Below is a small trained network, with its code and all its weights. Each question gives an input and a class and asks what happens when units are switched off, that is, made to give their printed mean instead of their output.

import numpy as np


def w(rows, s, z=0):
    codes = np.array(rows[::2]) - 128.0
    scale = np.full(codes.shape[1], s)
    scale[-1] = z or s
    return codes * scale


def norm(h):
    return h / np.sqrt((h * h).mean(-1, keepdims=True) + 1e-5)


def f(y):
    return y / 2 * (1 + np.tanh(0.7978845608 * (y + 0.044715 * y**3)))


def log_softmax(a):
    a = a - a.max(-1, keepdims=True)
    return a - np.log(np.exp(a).sum(-1, keepdims=True))


def net(x, mask):
    res = np.array(x, float).reshape(1, 3) / 4 @ E
    u = 0
    for l in range(2):
        y = f(norm(res) @ A[l][:, :-1].T + A[l][:, -1])
        res = res + np.where(mask[u : u + 16], y, B[l][:, -1]) @ B[l][:, :-1]
        u += 16
    return log_softmax(norm(res)[-1] @ U[:, :-1].T + U[:, -1])


A, B = {}, {}
E = w([
[120,238,210,252],'x0',
[89,78,50,218],'x1',
[5,185,161,131],'x2',
],0.0049)
A[0] = w([
[171,147,127,133,230],'0.n0',
[164,86,81,96,172],'0.n1',
[90,113,66,138,95],'0.n2',
[110,119,112,98,114],'0.n3',
[61,125,77,74,145],'0.n4',
[201,127,240,49,90],'0.n5',
[92,166,172,151,89],'0.n6',
[109,177,183,51,31],'0.n7',
[129,127,204,87,174],'0.n8',
[132,87,129,151,102],'0.n9',
[140,154,118,99,100],'0.n10',
[121,160,170,86,113],'0.n11',
[223,124,109,154,69],'0.n12',
[120,42,72,254,155],'0.n13',
[70,96,29,195,8],'0.n14',
[151,126,119,65,206],'0.n15',
],0.0095,0.0017)
B[0] = w([
[162,82,34,212,163],'0.n0',
[112,95,77,66,197],'0.n1',
[115,159,157,105,157],'0.n2',
[92,180,139,59,140],'0.n3',
[171,190,109,73,195],'0.n4',
[141,3,228,141,232],'0.n5',
[169,134,111,73,188],'0.n6',
[97,113,157,163,194],'0.n7',
[109,66,111,177,181],'0.n8',
[183,96,152,146,131],'0.n9',
[52,113,108,141,130],'0.n10',
[125,49,115,207,166],'0.n11',
[183,161,45,219,179],'0.n12',
[163,60,236,77,254],'0.n13',
[125,56,212,145,203],'0.n14',
[146,114,83,101,183],'0.n15',
],0.0049,0.0045)
A[1] = w([
[164,253,154,150,211],'1.n0',
[127,123,126,69,72],'1.n1',
[170,94,53,88,253],'1.n2',
[201,80,102,203,63],'1.n3',
[57,255,163,88,175],'1.n4',
[5,138,145,136,194],'1.n5',
[112,215,113,109,41],'1.n6',
[177,154,204,188,112],'1.n7',
[119,126,95,185,42],'1.n8',
[212,65,106,45,222],'1.n9',
[58,102,208,108,211],'1.n10',
[166,169,104,43,179],'1.n11',
[160,131,157,210,158],'1.n12',
[176,181,150,159,213],'1.n13',
[57,135,123,84,98],'1.n14',
[201,119,101,141,72],'1.n15',
],0.0093,0.002)
B[1] = w([
[75,51,66,39,173],'1.n0',
[104,134,101,132,142],'1.n1',
[82,192,170,155,197],'1.n2',
[151,181,82,109,194],'1.n3',
[205,162,117,104,202],'1.n4',
[224,166,101,142,198],'1.n5',
[152,98,140,181,129],'1.n6',
[36,122,130,86,210],'1.n7',
[102,117,127,134,120],'1.n8',
[86,161,154,170,253],'1.n9',
[194,90,104,217,231],'1.n10',
[61,153,100,151,154],'1.n11',
[64,133,103,40,198],'1.n12',
[83,105,62,95,162],'1.n13',
[140,170,55,176,154],'1.n14',
[177,254,146,160,151],'1.n15',
],0.0061,0.0062)
U = w([
[105,64,206,139,252],'0',
[8,169,94,49,78],'1',
[222,222,107,142,53],'2',
],0.014,0.0018)

Each question gives the input, the list of numbers given to net, and the class t.
The units are the neurons (one row each of A and B). Each row of codes is followed by its name. A weight is (code - 128) times the scale printed after its matrix; where a second scale follows, it is the last column's (A, B and U).
mask holds one flag per neuron, layer by layer. A switched-off neuron (its flag False) gives its mean, the last column of its row in B, instead of its output. The means were averaged over made-up inputs and are rounded, as every weight is.
A unit's drop is (log p(t) with every unit on - log p(t) with that unit switched off) / (log p(t) with every unit on - log p(t) with every unit switched off).
The circuit of an input: a set's keep is (log p(t) with only the set's units on - log p(t) with every unit switched off) / (log p(t) with every unit on - log p(t) with every unit switched off). Starting from the 12 units with the biggest drops (on a tie, the unit counted first), units are removed one at a time, each time the one whose removal leaves the highest keep (on an exact tie, the one counted first), for as long as the keep stays at least 0.8.
units of the circuit, in order: the units of the circuit, biggest drop first
most important unit: the unit with the biggest drop
k most important neurons: the k neurons with the biggest drops, biggest first
top k neurons in layer l: the k neurons of layer l with the biggest drops, biggest first
drop of u: that unit's drop, to one decimal
input [-2,-8,-4], class 0: units of the circuit, in order : 0.n5
input [-1,7,7], class 0: 2 most important neurons : 0.n14; 0.n13
input [0,-8,7], class 0: units of the circuit, in order : 0.n5; 0.n11
input [7,3,5], class 1: units of the circuit, in order : 1.n0; 0.n5
input [1,2,3], class 2: 2 most important neurons : 0.n5; 0.n12
input [3,-7,8], class 2: top 2 neurons in layer 0 : 0.n13; 0.n14
input [8,-7,6], class 1: top 3 neurons in layer 0 : 0.n13; 0.n14; 0.n6
input [-7,7,4], class 0: 4 most important neurons : 0.n14; 0.n13; 1.n12; 1.n7
input [5,8,-7], class 0: 3 most important neurons : 0.n13; 0.n14; 1.n5
input [-4,-3,-2], class 1: 4 most important neurons : 0.n13; 0.n14; 1.n10; 0.n1
input [4,4,5], class 2: top 3 neurons in layer 1 : 1.n5; 1.n4; 1.n10
input [-6,6,7], class 2: top 2 neurons in layer 0 : 0.n5; 0.n4
input [-3,6,7], class 2: 3 most important neurons : 0.n5; 1.n5; 0.n4
input [1,-2,-1], class 0: units of the circuit, in order : 0.n5
input [8,-6,3], class 1: top 4 neurons in layer 1 : 1.n0; 1.n7; 1.n12; 1.n13
input [-2,6,5], class 0: 2 most important neurons : 0.n14; 0.n13
input [2,-5,-4], class 0: drop of 0.n5 : 2.7
input [-7,6,8], class 2: drop of 0.n2 : 0.2
input [5,-1,-5], class 1: drop of 1.n12 : 0.3
input [4,0,-4], class 1: most important unit : 1.n12
